Below is a small trained network, with its code and all its weights. Each question gives an input and a target symbol and asks what happens when units are switched off, that is, made to give their printed mean instead of their output.

import numpy as np


def w(rows, s, z=0):
    codes = np.array(rows[::2]) - 128.0
    scale = np.full(codes.shape[1], s)
    scale[-1] = z or s
    return codes * scale


def f(y):
    return np.maximum(y, 0)


def softmax(a):
    e = np.exp(a - a.max(-1, keepdims=True))
    return e / e.sum(-1, keepdims=True)


def log_softmax(a):
    a = a - a.max(-1, keepdims=True)
    return a - np.log(np.exp(a).sum(-1, keepdims=True))


def net(x, mask):
    ids = ['ΞΦαβζηπσψ'.index(c) for c in x.split()]
    T = len(ids)
    res = E[ids] + P[:T]
    r = res
    for j in range(2):
        rows = slice(4 * j, 4 * j + 4)
        q, k, v = (r @ M[0][rows].T for M in (Q, K, V))
        z = softmax(np.where(np.tri(T) > 0, q @ k.T / 4**0.5, -1e9)) @ v
        o = O[0][rows]
        res = res + np.where(mask[j], z, o[:, -1]) @ o[:, :-1]
    y = f(res @ A[0][:, :-1].T + A[0][:, -1])
    res = res + np.where(mask[2:14], y, B[0][:, -1]) @ B[0][:, :-1]
    return log_softmax(res[-1] @ U[:, :-1].T + U[:, -1])


Q, K, V, O, A, B = {}, {}, {}, {}, {}, {}
E = w([
[160,123,229,69,159],'Ξ',
[127,117,70,77,66],'Φ',
[123,171,93,138,108],'α',
[114,185,97,74,195],'β',
[175,96,101,133,182],'ζ',
[84,250,115,56,151],'η',
[182,194,158,145,131],'π',
[206,116,106,189,135],'σ',
[199,145,71,152,70],'ψ',
],0.016)
P = w([
[13,97,179,126,88],'0',
[195,70,75,138,215],'1',
[232,54,55,150,196],'2',
[253,81,42,119,147],'3',
[221,147,52,94,156],'4',
[162,133,96,109,190],'5',
],0.0062)
Q[0] = w([
[155,77,145,178,73],'h1',
[182,132,121,64,66],'h1',
[139,98,73,144,171],'h1',
[253,161,153,113,114],'h1',
[177,217,41,216,235],'h2',
[202,159,51,202,251],'h2',
[118,72,109,67,151],'h2',
[44,149,138,133,174],'h2',
],0.017)
K[0] = w([
[95,95,160,176,94],'h1',
[138,203,131,210,145],'h1',
[131,110,129,153,188],'h1',
[140,185,44,189,112],'h1',
[2,73,190,175,99],'h2',
[4,48,216,165,16],'h2',
[139,156,144,118,54],'h2',
[65,50,154,72,101],'h2',
],0.018)
V[0] = w([
[136,134,110,156,198],'h1',
[191,124,182,127,140],'h1',
[107,139,127,109,144],'h1',
[122,45,124,77,133],'h1',
[174,114,198,215,96],'h2',
[78,73,48,174,75],'h2',
[135,253,167,150,40],'h2',
[25,111,172,199,158],'h2',
],0.017)
O[0] = w([
[97,103,175,164,82,207],'h1',
[78,171,163,112,160,123],'h1',
[156,134,134,162,124,150],'h1',
[140,211,92,95,106,54],'h1',
[58,185,117,214,193,1],'h2',
[193,134,181,95,227,80],'h2',
[210,189,101,232,79,217],'h2',
[119,253,153,54,121,109],'h2',
],0.015,0.0071)
A[0] = w([
[134,135,14,70,135,101],'n1',
[125,99,140,140,92,188],'n2',
[95,122,81,88,88,88],'n3',
[73,58,114,101,178,74],'n4',
[170,203,149,134,170,110],'n5',
[106,137,192,65,198,124],'n6',
[137,107,60,191,189,89],'n7',
[63,185,132,115,108,141],'n8',
[140,146,157,5,127,137],'n9',
[165,107,182,107,153,166],'n10',
[110,195,75,127,244,5],'n11',
[78,209,169,43,155,47],'n12',
],0.011,0.003)
B[0] = w([
[120,179,158,190,116,185],'n1',
[107,144,102,72,144,218],'n2',
[117,87,150,68,188,210],'n3',
[111,230,140,114,187,191],'n4',
[124,104,109,103,216,186],'n5',
[87,68,112,137,125,196],'n6',
[138,122,202,150,106,214],'n7',
[160,140,82,105,120,176],'n8',
[87,133,136,224,101,249],'n9',
[145,126,80,108,73,208],'n10',
[81,149,131,4,79,172],'n11',
[204,90,157,134,204,174],'n12',
],0.015,0.014)
U = w([
[69,162,42,135,99,178],'Ξ',
[153,27,72,158,106,102],'Φ',
[194,156,67,133,171,71],'α',
[45,96,199,173,7,83],'β',
[85,118,128,171,132,253],'ζ',
[177,179,170,97,38,137],'η',
[116,193,101,219,99,175],'π',
[110,128,177,76,85,87],'σ',
[180,114,253,145,94,93],'ψ',
],0.0051,0.002)

Each question gives the input, a string of symbols that net reads in full, and the target symbol t.
The units are the heads (4 rows each of Q, K, V and O) and the neurons (one row each of A and B). Each row of codes is followed by its name. A weight is (code - 128) times the scale printed after its matrix; where a second scale follows, it is the last column's (O, A, B and U).
mask holds one flag per unit, heads first, then neurons. A switched-off unit (its flag False) gives its mean, the last column of its rows in O or B, instead of its output. The means were averaged over made-up inputs and are rounded, as every weight is.
A unit's drop is (log p(t) with every unit on - log p(t) with that unit switched off) / (log p(t) with every unit on - log p(t) with every unit switched off).
The circuit of an input: a set's keep is (log p(t) with only the set's units on - log p(t) with every unit switched off) / (log p(t) with every unit on - log p(t) with every unit switched off). Starting from the 12 units with the biggest drops (on a tie, the unit counted first), units are removed one at a time, each time the one whose removal leaves the highest keep (on an exact tie, the one counted first), for as long as the keep stays at least 0.8.
units of the circuit, in order: the units of the circuit, biggest drop first
k most important neurons: the k neurons with the biggest drops, biggest first
which heads matter: for each layer, one digit per head in row order, 1 if its drop is at least 0.15 and else 0, layers parted by /
drop of u: that unit's drop, to one decimal
input Ξ β Φ Ξ, target σ: 3 most important neurons => n4, n3, n2
input σ Ξ π, target σ: which heads matter => 01
input σ β α, target σ: units of the circuit, in order => n11, h2
input α β π η η σ, target α: units of the circuit, in order => h2, n5
input σ ψ ψ Ξ η ψ, target σ: units of the circuit, in order => n11, h2, n9
input β ζ Ξ Φ, target Ξ: units of the circuit, in order => n4, h2, n7, n12
input Φ Φ σ Φ π σ, target Φ: units of the circuit, in order => h2, n10, n4
input β Ξ Φ π, target β: units of the circuit, in order => h2, n9
input π β η η, target π: units of the circuit, in order => h2
input σ ζ η β α Φ, target σ: units of the circuit, in order => h2, n4, n9, n2
input α Ξ π Φ, target β: units of the circuit, in order => h2, n7
input ψ β Φ π, target ψ: units of the circuit, in order => n7, h2
input ζ η η ψ π, target ζ: 2 most important neurons => n12, n9
input ζ α Φ π σ, target ζ: 4 most important neurons => n4, n6, n12, n9
input Ξ Φ Φ Φ Φ ψ, target Ξ: 2 most important neurons => n8, n7
input β η η ζ ψ, target β: most important neuron => n9
input ψ Ξ ζ η η π, target ψ: units of the circuit, in order => h2, n7
input Ξ η β, target Ξ: 2 most important neurons => n8, n7
input ζ α π β, target ζ: units of the circuit, in order => h2, n4, n9, n6
input ζ β ψ Φ σ η, target ζ: 4 most important neurons => n4, n9, n12, n6
input σ Φ Φ α ψ, target σ: 2 most important neurons => n11, n9
input ψ η σ σ Ξ, target ζ: 2 most important neurons => n4, n6
input Ξ π η ψ σ α, target Ξ: units of the circuit, in order => h2, n8
input ζ β η ζ η ψ, target ζ: most important neuron => n4
input β η Φ, target Φ: drop of h2 => 0.6
input ζ π α α Ξ η, target ζ: drop of h2 => 1.2
